Here is a tiny trained network, its code and every weight. The questions are about switching its units off for an input and a class, where a switched-off unit gives its printed mean instead of its output.

import numpy as np


def w(rows, s, z=0):
    codes = np.array(rows[::2]) - 128.0
    scale = np.full(codes.shape[1], s)
    scale[-1] = z or s
    return codes * scale


def f(y):
    return np.maximum(y, 0)


def log_softmax(a):
    a = a - a.max(-1, keepdims=True)
    return a - np.log(np.exp(a).sum(-1, keepdims=True))


def net(x, mask):
    res = np.array(x, float).reshape(1, 4) / 4 @ E
    y = f(res @ A[0][:, :-1].T + A[0][:, -1])
    res = res + np.where(mask, y, B[0][:, -1]) @ B[0][:, :-1]
    return log_softmax(res[-1] @ U[:, :-1].T + U[:, -1])


A, B = {}, {}
E = w([
[124,113,141,14,81,90],'x0',
[202,92,45,115,144,87],'x1',
[136,122,183,173,146,7],'x2',
[112,69,112,198,36,132],'x3',
],0.011)
A[0] = w([
[129,158,114,94,170,148,119],'n0',
[218,100,24,104,151,146,98],'n1',
[129,117,199,140,120,23,120],'n2',
[72,111,137,169,37,112,154],'n3',
[137,107,127,136,46,151,71],'n4',
[99,99,106,156,66,116,80],'n5',
[118,115,145,151,128,57,206],'n6',
[95,110,151,53,59,121,168],'n7',
[139,170,163,108,181,102,77],'n8',
[140,137,123,218,156,159,169],'n9',
[82,164,163,149,110,152,46],'n10',
[118,133,111,151,141,166,150],'n11',
[125,188,138,103,175,110,44],'n12',
[126,104,128,171,86,120,101],'n13',
[74,159,199,144,124,102,67],'n14',
[52,149,157,128,131,157,94],'n15',
[154,87,82,140,105,115,99],'n16',
[64,122,172,119,131,185,103],'n17',
[124,163,129,97,163,133,67],'n18',
[95,109,82,109,123,200,12],'n19',
[84,121,113,180,168,149,221],'n20',
[156,129,135,183,172,181,39],'n21',
[130,181,128,89,174,128,153],'n22',
[151,187,125,95,143,161,91],'n23',
[110,122,133,95,108,127,116],'n24',
[188,75,74,115,190,75,147],'n25',
[121,105,147,91,119,117,121],'n26',
[100,116,96,57,88,78,254],'n27',
[99,166,180,124,116,193,119],'n28',
[146,117,95,99,97,248,78],'n29',
[126,105,162,97,106,103,119],'n30',
[37,135,184,105,121,149,30],'n31',
[130,152,102,86,87,169,116],'n32',
],0.013,0.0035)
B[0] = w([
[153,101,144,115,117,176,179],'n0',
[64,99,117,77,61,74,243],'n1',
[229,204,132,127,144,115,255],'n2',
[148,110,160,70,128,175,245],'n3',
[175,71,170,104,172,204,201],'n4',
[161,67,145,113,145,205,202],'n5',
[189,178,149,107,114,138,220],'n6',
[73,147,66,118,193,147,243],'n7',
[181,82,166,113,130,195,187],'n8',
[110,146,71,100,173,138,202],'n9',
[126,99,96,109,105,111,177],'n10',
[127,162,88,110,150,118,164],'n11',
[149,76,152,111,129,172,179],'n12',
[154,112,138,115,132,156,188],'n13',
[129,116,118,83,68,88,203],'n14',
[83,121,132,88,91,69,188],'n15',
[126,109,130,105,95,123,187],'n16',
[111,103,107,85,62,104,197],'n17',
[142,82,142,112,140,177,167],'n18',
[204,161,182,104,122,95,194],'n19',
[104,159,71,109,162,136,186],'n20',
[77,110,49,132,193,123,169],'n21',
[139,92,128,107,109,179,196],'n22',
[184,117,176,108,130,162,177],'n23',
[66,166,42,139,171,123,167],'n24',
[97,117,131,64,79,108,232],'n25',
[109,142,99,126,170,137,170],'n26',
[73,143,62,117,151,166,247],'n27',
[121,118,100,112,87,101,200],'n28',
[255,194,154,136,110,94,242],'n29',
[105,147,76,122,163,134,180],'n30',
[98,101,100,74,102,82,200],'n31',
[217,227,115,152,140,112,199],'n32',
],0.0093,0.011)
U = w([
[194,230,149,131,138,108,167],'0',
[147,6,165,111,159,254,112],'1',
[79,65,100,94,53,36,113],'2',
[67,182,33,127,239,165,82],'3',
[94,179,116,140,119,167,254],'4',
[91,113,166,186,95,101,100],'5',
[55,170,171,223,132,164,107],'6',
[90,98,171,161,177,119,96],'7',
],0.0099,0.0078)

Each question gives the input, the list of numbers given to net, and the class t.
The units are the neurons (one row each of A and B). Each row of codes is followed by its name. A weight is (code - 128) times the scale printed after its matrix; where a second scale follows, it is the last column's (A, B and U).
mask holds one flag per neuron, in row order. A switched-off neuron (its flag False) gives its mean, the last column of its row in B, instead of its output. The means were averaged over made-up inputs and are rounded, as every weight is.
A unit's drop is (log p(t) with every unit on - log p(t) with that unit switched off) / (log p(t) with every unit on - log p(t) with every unit switched off).
The circuit of an input: a set's keep is (log p(t) with only the set's units on - log p(t) with every unit switched off) / (log p(t) with every unit on - log p(t) with every unit switched off). Starting from the 12 units with the biggest drops (on a tie, the unit counted first), units are removed one at a time, each time the one whose removal leaves the highest keep (on an exact tie, the one counted first), for as long as the keep stays at least 0.8.
units of the circuit, in order: the units of the circuit, biggest drop first
most important unit: the unit with the biggest drop
top k neurons: the k neurons with the biggest drops, biggest first
drop when u is switched off: that unit's drop, to one decimal
input [-2,5,8,4], class 0: most important unit -> n2
input [-5,-7,2,-8], class 1: top 2 neurons -> (n8, n12)
input [-5,-4,4,-3], class 3: top 4 neurons -> (n29, n9, n21, n20)
input [0,5,7,3], class 0: top 2 neurons -> (n2, n6)
input [5,6,3,-5], class 2: top 3 neurons -> (n25, n1, n4)
input [5,8,-4,-8], class 1: top 4 neurons -> (n0, n23, n22, n18)
input [8,3,0,6], class 3: units of the circuit, in order -> (n7, n27)
input [5,7,-3,-3], class 2: top 2 neurons -> (n1, n25)
input [0,8,-8,5], class 0: top 3 neurons -> (n29, n32, n19)
input [4,6,-7,-1], class 0: top 2 neurons -> (n29, n32)
input [8,6,2,5], class 3: top 2 neurons -> (n27, n7)
input [-8,8,-6,-3], class 2: top 2 neurons -> (n1, n25)
input [6,5,7,6], class 0: top 2 neurons -> (n2, n6)
input [4,-3,-8,2], class 0: most important unit -> n29
input [-8,-3,-6,0], class 3: top 2 neurons -> (n21, n9)
input [-8,1,-4,7], class 3: drop when n8 is switched off -> 0.3
input [2,-6,2,6], class 1: drop when n25 is switched off -> 0.4
input [3,-1,-5,4], class 0: drop when n32 is switched off -> 0.2
